Each name stands for a flat space through zero: a line, a plane or more. A row that begins with a name and a colon came from that space; any other row is followed by the name of the space it lies nearest, among the names in its block.
j700_j493: [-225  -57  -13 -114  -27  -54  204   -9  101   18  -61  161  158  267
  110   54 -109 -228 -475  184]
j700_j493: [ 159  -29  -54  -34   26   42  -58   35  -77    6   53 -153 -185    2
    1  -89   28  -11  377 -182]
j700_j493: [-100   53  -34    0 -145 -189   21  -76  204   58   55 -191  257  101
   -4  220   10  -33 -233  210]
j523_j129: [  45 -201 -116  -16 -173 -117  -64  -65   14   27  158 -180   76  -34
 -167  -89   35  204  530  252]
j523_j129: [ 190 -271 -103 -194   19  -81    2 -205  -70  230  100 -140  -69  -67
 -154  -29   -2  220  232   72]
j704_j478: [-207 -237  -21 -248 -203  -72  199   27   -9   30   18   -9  300  235
  -93  -35 -112   75 -130  412]
j700_j493: [ -85  251  122 -306 -229   34  189 -134  -17  225  319  160 -238  -32
   73 -118  152  149  341 -168]
j294_j492: [ -65  -53  161    0 -161  223  322  -48  -88  158   88 -335  -48  134
  108  125 -139   37  -27 -103]
j523_j129: [ -62   21  -34   67  113   89  138 -282  -22  103  181  261  -96 -248
  220  -89  -23  -32  142  -81]
j294_j492: [-159   16   65 -158  -73    5  181   58  100 -112  -12  196  -29   83
   -9  -13   46 -264 -185   61]
j294_j492: [ -74  118  118  348   87  190  174 -158   10   94  -76   47  -53  -11
  243  160 -125  -43 -436 -129]
j294_j492: [  -3  109   84   -9   89   -5 -187  252    5 -125 -238  100  -66  105
 -124   40   46  -97 -380  -99]
j704_j478: [ 355  -16  -57  341  188  -76 -280 -206   72  -18  -67 -163 -272  -43
 -101  -24  179  207  191  -42]
j294_j492: [ -79  176   53 -350   53 -137 -307  209   85 -258  -31  150  -90  -58
 -272  -83  300 -174 -103   -5]
j700_j493: [ 223   83  -18   77  100  -59 -336  184  -11 -198 -184  -82 -116  -18
 -208  -46  162   58   67  -78]
j700_j493: [ 141  240  221   71   -1  229  -15  118 -137   -1   73  -79 -428   46
  100 -137  112  126  413 -462]
j523_j129: [  91  268  -58  398  106  -86 -244  -16  111   41 -119 -156   78   44
  158  213  -20   16 -280 -133]
j294_j492: [-282   11  -12 -197 -164   96   38   10  -48    5  143    4 -129   96
  -47 -124   25 -143   90   71]
j700_j493: [ 157   96  -59 -143  -73 -168 -280  267  103 -138 -178  -33 -290  309
 -287  -77  221 -137   31  -54]
j523_j129: [-212  -42  256 -516  -63    5  230   72  -24  -31  152  195   85   78
  -42 -112   83   54  -57   86]
j523_j129: [ -35 -122 -153 -222   63 -198 -314   22   22 -136  -10   69   96  -77
 -285 -129  145   22   47  283]
j294_j492: [-324  -26 -141   96  -22   61  110 -172  -56  165   62  350  177 -126
  176  -27 -216  -52 -231  177]
j523_j129: [ -63   19   48 -143 -112  -86   69 -140  195  -60  189  -53 -178   59
  -77  -29  220 -145  175   89]
j704_j478: [  78 -112   73 -241 -174  149  261  211 -141  -65  -43  -44 -137  144
  -83 -125  -34  -48  252  -88]
j704_j478: [ 275  -74 -276  295  190 -264 -472  -32  113 -100 -193  -55   27  -52
 -186    6   92   65   42  152]
j704_j478: [ -51  206  266  146  111   99   22  116   45  -51 -174  -65   10  164
  114  199  -14  -39 -597 -179]
j700_j493: [ 261 -179  265 -135  118  -45   95   17  -25  -89  -41    9  -19  159
  -95 -140  133  394  152   66]
j704_j478: [-118   -2  130 -109  -30  146  197 -221  -73  199  180   20 -117  -95
   68    6  -13  109  -35  -58]
j704_j478: [ 290 -199  106 -105   38   16   10   61  -56  -90   67 -195 -130 -142
 -166  -77  108  152  546 -113]
j704_j478: [ -79  118  -69  221 -198 -134   31 -220  219  176  219 -151   17   76
  133  125   25   17  181   84]
j523_j129: [  52  112   55   96  -56   35   48   14  -16  111    0   68  -97   45
   78    7  -23  104   54 -140]
j523_j129: [ 345  -96   28  -93    1  -56  -68  -55  -38   24  153   36 -304 -198
 -171 -206  204  278  781 -141]
j700_j493: [  51  -74 -243 -187    3 -125 -288   39    3  -59   36   38 -140 -213
 -271 -100  125 -171  296   25]
j294_j492: [-275  158  137 -203  156   -4 -278    4   28   -7  148   95  -91 -177
  -66   21  148 -106 -211 -119]
j523_j129: [-170  -56   19 -344  -51 -115  214 -225  170   91  153  204 -112  158
   -9  -40  119 -184 -198  165]
j523_j129: [  64  -97 -137  -72 -140 -175  -64   21  129  -32  -76 -228   44  194
 -206   81   60  -85  -70  219]
j704_j478: [ 203  -57  -29 -440  -67 -210  -92  147   14 -150  -34   46  -84  247
 -267 -252  251  127  291  145]
j704_j478: [ 238  -58  136  -68  -96   35  285  -78    6   88   21  -78 -198  194
   14  -42   59  173  193  -77]
j704_j478: [ -28   51  268  -96  -67  185  301   81  -48   79   -9  -85 -168  266
  121   49  -50  -20 -170 -220]
j294_j492: [ -83   23  -72  129 -147   59   64   84   -3  -71  -98   34   65  -10
  -30   34  -77 -115  -81   92]
j294_j492: [-123 -161  -52 -584 -209  -35  150  260  -62 -172  -59   70  138   30
 -299  -80   27 -231  -52  209]
j700_j493: [-162 -128  -16 -270 -130  -50  298  -59   75  -36 -114  219  124  197
 -102    2  -15 -152 -500  349]
j704_j478: [  32   77   92  337  305   87 -254  148  -64 -178 -222  -96  156  -56
  100  101  -80   32 -349 -120]
j700_j493: [-195  174   97    6 -106  128   67  -41  -27 -124  178  113   82 -384
   22  -28   81   10  188   12]
j704_j478: [  99  -56   -7   26  -97  -62  134  192   50 -123 -172  -20  129  273
    7    2  -57  -44  -43   95]
j294_j492: [-233 -168   28 -139 -205  106  430   41  -99  172   90   46  311   65
  180   60 -312  -18  -56  108]
j294_j492: [-193 -272 -220 -721 -263  -57  277  161 -148  -34   47  117  358  -77
 -209 -105 -127 -211   48  324]
j704_j478: [ -58  -97  -99    1  113  -52   44  -49   25   -1 -119  255   56  126
   66  -55  -81 -116 -301  135]
j700_j493: [  26  121 -353   31  -39 -260 -330  -55  197  -82  -24  -82  114 -273
 -186  165  122 -298  -60  128]
j523_j129: [-258   49 -262   90  -38  -60  -13 -123   36  -29  -81  328  203   11
   72  -64  -88 -154 -355  336]
j294_j492: [  18  171   29  182   60   55 -106   70  -38    8   85 -212   94  -97
  208   87  -62   25  178 -239]
j700_j493: [  18   41  150 -159   15   19   12  106   -6 -153 -121  285 -168   70
 -164 -149  165   39 -123   28]
j700_j493: [ 204 -169 -112 -127  -32 -109 -160   39  -47   -5  -73 -101  -56   -2
 -291  -73   78  154  197  118]
j523_j129: [ 179 -316 -126 -356   26 -269 -206  -67   80  -51   54 -172  -35   27
 -393  -95  207   81  261  278]
j523_j129: [ -21  122  208  -13   -7  229  226  -63  -89  122  171 -238  -31 -210
  195  172  -69    2   42 -336]
j700_j493: [ -59 -125 -202  -64  -85  -68   14 -119   -4  115   95  146   59 -224
  -75  -23  -61  -43  166  137]
j523_j129: [ -26 -146 -169 -184 -265  -40  318  -38  -31  153 -120   62  146  234
  -61   24 -160  -16 -260  279]
j294_j492: [-351   35  308  164 -141  282  437 -160  -41  183  122  125   -8  148
  267   44 -171  123 -291   33]
j704_j478: [ 101 -250 -126  215  173   41  -63 -177 -201  151    8  -93  285 -232
   86   -8 -231  366  118  126]
j294_j492: [ 141  -97  189  313  -35  113  120  170  -72  120  -96 -268   44  249
  138  120 -219  241   76 -169]
[  13 -182 -126  -87  -47   92  134  -19 -129   45  -39  -86   84 -116
  -52   28 -148  -71  -11   57] -> j523_j129
[-281  -34 -228  -47 -199  -15  232 -180   88    7  110  253  149 -190
   45    6  -79 -314  -59  274] -> j294_j492
[ 241 -258  -89 -158  -92  -92   99 -216  -90  216  148    6  -52  -52
 -128 -172   26  416  530  155] -> j523_j129
[ 241 -305 -147  -44  159 -116 -259  140 -140   53 -138  -58   63   20
 -179  -87 -101  205  196   33] -> j294_j492
[ -13  -52   -3  -12  -62   94  137  -91    9    4  -28   39 -159  -89
  -94   32   19 -133 -104   13] -> j700_j493
[ -85   74   88  283  109   56   32   59   62  -27  -81  -52   57  233
  262   94 -125 -115 -271  -96] -> j704_j478
[-143 -281  -39 -458  -73   68  256  148 -114   15  -20  140   67  -43
 -130  -25 -149 -278 -110   50] -> j523_j129
[-244  -63  -89 -289 -275 -155   71  279   96 -148 -245  428   73  391
 -278 -134   20 -214 -398  412] -> j700_j493
[  94 -127  -96  141   80   -1   51  -10  -89   12 -157  206   99   94
   76 -118 -135  145  -48  121] -> j523_j129
[ -78   24   66 -156   44   33   80  -69  -14  -55  143   73    4  -64
   80  -99   68  -16  122   -4] -> j294_j492
[  16  163  157  219    4   33  -69  171   32   17    3 -162  -20  164
  162   89  -40   54   68 -240] -> j294_j492
[ -55  -73   93 -329  -46    5  165  -74   24  -30   61   80 -107   46
 -124  -71  126  -51  -77   97] -> j700_j493
[ -19  -71   28  -21  114   47 -119  162 -119  -99  -60  -97   72  148
   30 -102  -59   55   33   -8] -> j704_j478
[-293   95  363   15  208  363  252 -102 -200   91  207  221  -36 -172
  385  -69 -130   99 -107 -288] -> j523_j129
[ -54 -132  107 -259   32  183   22   99 -242   31  -46 -154  -14    6
 -133  -31  -72  104 -145  -39] -> j294_j492

Rows lie near named flat spaces through zero. A row that begins with a name and a colon came from that space; any other row is followed by the name of its block's space that it lies nearest.
j733_j927: [ -97 -247 -183 -294   82  178 -169    0   22  180  282   79   97  -73
  197  -22   27   98  282 -163]
j16_j395: [-150    0   85  -83 -231   -1  -54  119  145   -4 -270  161   82   81
   -3  328 -325   19  -82 -233]
j733_j927: [-149 -215 -375 -428   25  181 -248  -75  110  248 -114 -105  234   89
   39   77  -42 -121   96   22]
j16_j395: [ 220    3  -14  133  115  -15  112   -9  -94  -29  274   66 -164  -25
    0 -168    8 -152   73   -2]
j733_j927: [-569 -366 -279 -708 -135  252 -421  -51  131  204 -332  209  481   89
   30  408 -240  320  160 -187]
j136_j312: [ -78  -82  122 -201  -58  -35  232  -98 -260  -49  122  129  109 -158
   97   56  140  -37  198   25]
j641_j666: [ -33  118  206  177 -116  -35 -160   49  -61  -52  -76   81    5 -180
  114  259  -21  230  263 -209]
j16_j395: [ -41 -201 -187 -204  133  142 -176  -52  -51  133  230   86   72  -59
   90  -52   31  104  263  -75]
j99_j949: [ -58  -96 -202 -206  127  229  -97  -62  -38  -30  188  157   31   -3
   52   10   84   -2  244  -45]
j16_j395: [-430 -122  -28 -350 -200  130 -160  107  125  111  -48   -5  228 -193
  -42  101 -186  190  -23  -94]
j136_j312: [-172  -43   51 -243 -173   28  -98    5   98   -5 -386  172  188  192
   41  342  -68  -40  -55  -98]
j641_j666: [   7   64   41  193   47   47 -179   76  -80   54  287  -79  -74 -360
    4 -113   -6  245  250  -80]
j641_j666: [ 250  164 -295  393  370    8 -222 -117  193  -32   30 -472 -233  216
 -139 -494  362  -16 -231  383]
j733_j927: [ 223  133  -29  326  120  -74 -136   25   39   36  133 -213 -240 -113
 -103 -226   33  -84  -17   92]
j136_j312: [ -35  -30  289  -23  -93 -162  117  -81 -333 -101  217  220  -34 -334
  -48  -31   61  -61  237   16]
j136_j312: [ -38   65  161   59 -177  -20  -92   95   25  -23 -134  132   85    5
  -35   97 -147  -31  -41 -111]
j641_j666: [ -94 -163 -127 -200  102  -63 -167  -55  232   61   48  -41 -316  -40
   61  156    7  -25   71  -96]
j99_j949: [ -38   -5  -77 -114    2  148  -49   35  -11   32  -14   78   67  -35
   52  167  -41   48  143  -95]
j16_j395: [ -17   75  115  145 -104 -117  -61   77  246  -12  -58 -175 -131   38
  109  -21   47  -45 -146  -70]
j99_j949: [-404 -256 -287 -339   61   80 -367 -147  107   75    7  -62  110  -77
 -111  -42  -56  260  103   45]
j733_j927: [   4  163  325  263 -135  -55   16  115 -105 -160  -20  202   56  -47
 -151 -101  -71  103 -131   -8]
j136_j312: [-366 -167  -66 -423 -148  126   18  -24  -81   69    3   58  292 -185
   43  155  -84  137  158  -58]
j733_j927: [ 248   29   27  128   44  -41   72  165  135  123    9   -5 -173  118
  -41  -48 -159 -155 -244  -48]
j641_j666: [-221 -275 -133 -365   11   -1   46 -113   -4   62   27   64  155   94
  -21  -71  -33   32  -64   62]
j641_j666: [ -32   77  -80  136   94  100 -361   -7   74  -13  -16  -69   -2  -26
  -64  -90  106  174   79   38]
j733_j927: [  54  -41  230   -4 -107 -142  152  -74 -224 -103   95  250   15  -54
   64   30   31 -163  157  -61]
j641_j666: [ -29  130  274  141 -171   21 -199  159    5  -66 -108  268    7 -102
    5  249 -141  123  112 -247]
j99_j949: [ -68 -239 -359 -335  197   28 -110  -86  390  255   76 -423 -218   78
  404  116  288   -5  106  -68]
j733_j927: [-301 -163 -256 -403  -28   98 -381  -44  339  130 -297  -84   32  115
   36  285  -31   -4   -3  -66]
j733_j927: [-317 -259 -450 -472  137  308 -313 -189  -92  120   53   27  321  -67
  -21   45   21  215  360   46]
j136_j312: [ 147   42  203  173   35 -104  -62  -38 -203  -31    6  160  -25  -69
   21   48   95   98  175  -28]
j641_j666: [ 258  159  313  352  -52 -216  174   55  -92  -66   93  -23 -187  -85
   92  -61   96 -103   -4  -34]
j99_j949: [-134 -211 -278 -256  240  146   55  -68   89   35  222  -56   -3  117
  -47 -274  116  150 -142  156]
j136_j312: [  67   81 -131   94  -10  -96  287   -7  199  -27 -233 -302 -104  235
   37   90  -89  -97 -298   55]
j99_j949: [-100   54  -17  -65   60   93 -216   54  238  -24  -44  -56 -187  -38
   77  148  182   81   28  -54]
j16_j395: [ -16   16  111    4  -92  -49   65  -10  -54  -65  -47  114  -12  -39
  111  222  -40   18  147 -146]
j99_j949: [ 120  180  354  299   -9 -127  123  179   97  -37  132 -128 -245 -138
  138  -98  240  136 -148  -27]
j16_j395: [  53  101    2  110   11  252 -214   81 -157  -33   27  263  214  -23
  -27   55  -62  172  240 -122]
j641_j666: [-360 -309 -345 -532  -25   22 -215 -169  240  138 -400  -64  212  296
  -57  201 -126    3 -153   62]
j641_j666: [ 348  281  309  509  134  -47   65   76 -214 -180  394   79 -341 -295
   41 -178  268   22  233  -15]
j99_j949: [ 154   93   87  177  -28   -3   43  101  -43   -7  -34  106   -2   50
  -91  -12 -159  -41  -94  -39]
j136_j312: [ 121   72  -50  158  105 -105  -79  -34  164   55 -249 -250 -143  151
   93  134  129   99  -84   34]
j99_j949: [ 110  -82   17 -126  -31 -170  370 -136 -187  -83 -144  200  -30  165
 -124  138 -173 -313 -106   79]
j16_j395: [  83 -145  138 -171  -22 -115   63   12   68  119   10   86  -81   85
  271  148  143 -135   42 -136]
j16_j395: [ 133   12 -144   90  181  142  118  -56 -254 -105  481   94  -43 -146
 -221 -460   13 -155   92  185]
j733_j927: [ 113   49  134  192    8  -99 -205  -52 -198  -92  101  253 -163 -203
 -156   42 -117  -57  270  -74]
j733_j927: [ 200   83   49  132   26  120  106  108 -103    6  328   57  -24 -114
  104 -163   62 -132  141  -70]
j733_j927: [ -48   -7   -7   -2  -51   85 -128    3 -163   43  -65  123  240  -61
  -49   76 -132  170  162  -59]
j136_j312: [ 199  207  277  352 -139 -168  240  139   47 -152   -5   52 -215   35
  -26   -4 -143 -194 -205  -91]
j641_j666: [ -83  -51  -27  -17    6  -91 -120  -61   96   26  -40 -129  -61  -15
   20  -14   53   45   -5   23]
j99_j949: [  90   74  -65  156   25   22   81   44   54  -27  153 -141  -38   36
  -88 -316  -13 -151 -176  111]
j136_j312: [ 125   55  -10  128  133 -133   43 -143   22  -79  -27 -179 -194   74
   80  -45  294  -70    9  136]
j99_j949: [  66   94 -157   64   40  195  157   43  -23  -23  177 -153  151   55
   -7 -310   82 -113  -91  136]
j733_j927: [ 174   -8  -12  102  116 -323  133 -169   76  -43 -213 -178 -292  218
 -145  -67   82 -256 -309  254]
j16_j395: [-187 -142  135 -222 -139  -75 -110   -1   10    3   28  214    6  -95
  -53   44  -89  -91   21  -76]
j16_j395: [-117 -100  191 -282 -135  -89 -101  -33   53  -77 -256  391  -65  109
    3  381  -33 -188   22 -137]
j641_j666: [ -83  -25 -110  -96   53   31   18  -42   -2    8  163 -154  -17 -115
 -158 -296   85 -126 -108  224]
j641_j666: [ -82  -15  508  -19 -255 -380   39   15  -52  -99 -153  297 -273 -230
   23  424 -117  -64   83 -222]
j136_j312: [-107  -27  -42  121   57    0 -130 -103 -162  -32  245  -93   42 -270
   46 -122   59  326  329  -25]
j136_j312: [-333 -202 -101 -447 -191   75 -222   39  214  171 -381   98  237  119
   77  441 -250  101   -7 -212]
j641_j666: [-105 -131   -7  -75  -77   48 -366  101  119  198   20   69   86  -88
  119  125 -174  194  187 -271]
j136_j312: [ -54    4   -2  -35  -65    3  -44   84  187   72  -13 -133  -49  -19
  101   42   -6  -25  -60  -78]
j733_j927: [  38  -21   70 -102  -81  -30   77  -37  -82  -46  -34  174   18   35
   21  106  -13 -243   66  -35]
j16_j395: [ -74  -31 -199 -129  101  273   30   84   55   93  371 -155  -14 -233
  251  -10  115  173  281 -137]
j16_j395: [ 343  239  210  382   69  -58  132  149   11  -30  163 -108 -226  -28
    2 -261  198 -172 -175   96]
j99_j949: [   9 -136 -228    4  145  -61 -243  -77   15  144 -164  -34   33  132
 -335 -131 -271  120 -188  154]
j99_j949: [ 123   92  -51  185   56  148  -54  129   65   69  126 -118   84   53
   64 -220   56   76  -58   -7]
j136_j312: [ -66  112   59  107 -172  -45   38  117  170  -78 -219    4  -38   85
 -130  123 -301  -48 -250  -82]
j16_j395: [-300 -183 -333 -295   42  212 -122  -21   60  178  111 -230  310  -59
  -61 -251  -42  215  -43  127]
j99_j949: [ 165  109  -75  189  155  147   11  115  -17  107  188 -200   20  -70
   12 -253  123  144  -40   94]
[  17 -249 -346  -80  226  -45 -270 -219   59  135  -11 -110   15  218
   -8 -136    6   86   72   74] -> j16_j395
[-128 -108  -71 -196  -39   69  -32   71  102  130   28  -33   58  -50
   52   57  -95   64  -14  -83] -> j16_j395
[-102 -265 -410 -587   41  279  -11  -64  123  268 -181  -50  361  314
  274  222   77 -136   77  -39] -> j733_j927
[ 302  273   88  550  -23  -61 -248  130   92   97 -132 -281  -13   28
   83  -76   20   62   -5  -58] -> j641_j666
[-105 -236 -242 -431  115  157 -146  -96   11  219   87  -75  181   14
  131  -71  243  -61  139   97] -> j136_j312
[  85  190   33  257  185  102  167  192  316 -145  417 -259 -399  -17
   10 -480  316  -14 -364  137] -> j733_j927
[  -4  113  405   65 -236 -145  -28   86   37  -32 -320  114   74   57
  215  320  140   21   -8 -156] -> j16_j395
[-124  -34  170  -95 -224  -40 -117  100  131   51 -255  132  157  116
   90  215 -119   15  -85 -178] -> j16_j395
[-161   58   83  -10  -30  -72 -274   -4  114 -119 -130  119 -294 -189
 -192  261 -110   42   62  -68] -> j16_j395
[ 112  108  289  161 -150 -155   81   30  -45 -132 -266  235    8  185
  -20  170  -64 -115 -127  -67] -> j99_j949
[ 226  150   20  374   77  -55  194 -114 -307 -171  166  -25   40  -16
  -94 -287   55  -29   83  157] -> j16_j395
[-265 -232 -275 -424  -68   -1  -67 -161  133  140 -252 -184  253  186
   43   64   -6 -100  -83  101] -> j641_j666
[ 106  140   31  244  154   40  -91  -52 -169 -219  334  128 -250 -228
 -239 -271   94  -72  151  125] -> j733_j927
[-117  -23  -33  -81  -66   61  152   10 -102    6  115  -49  153 -129
   -8  -75  -66   63   30   21] -> j16_j395
[ 174   42  238  221  -97 -258  265  -58 -276 -162  -45  283  -82    7
 -183   59 -283 -140  -29  -26] -> j136_j312
[-267 -124  259 -166 -188 -159   72 -124 -396 -107  -32  352  185 -297
 -148  202 -198  217  245  -52] -> j99_j949
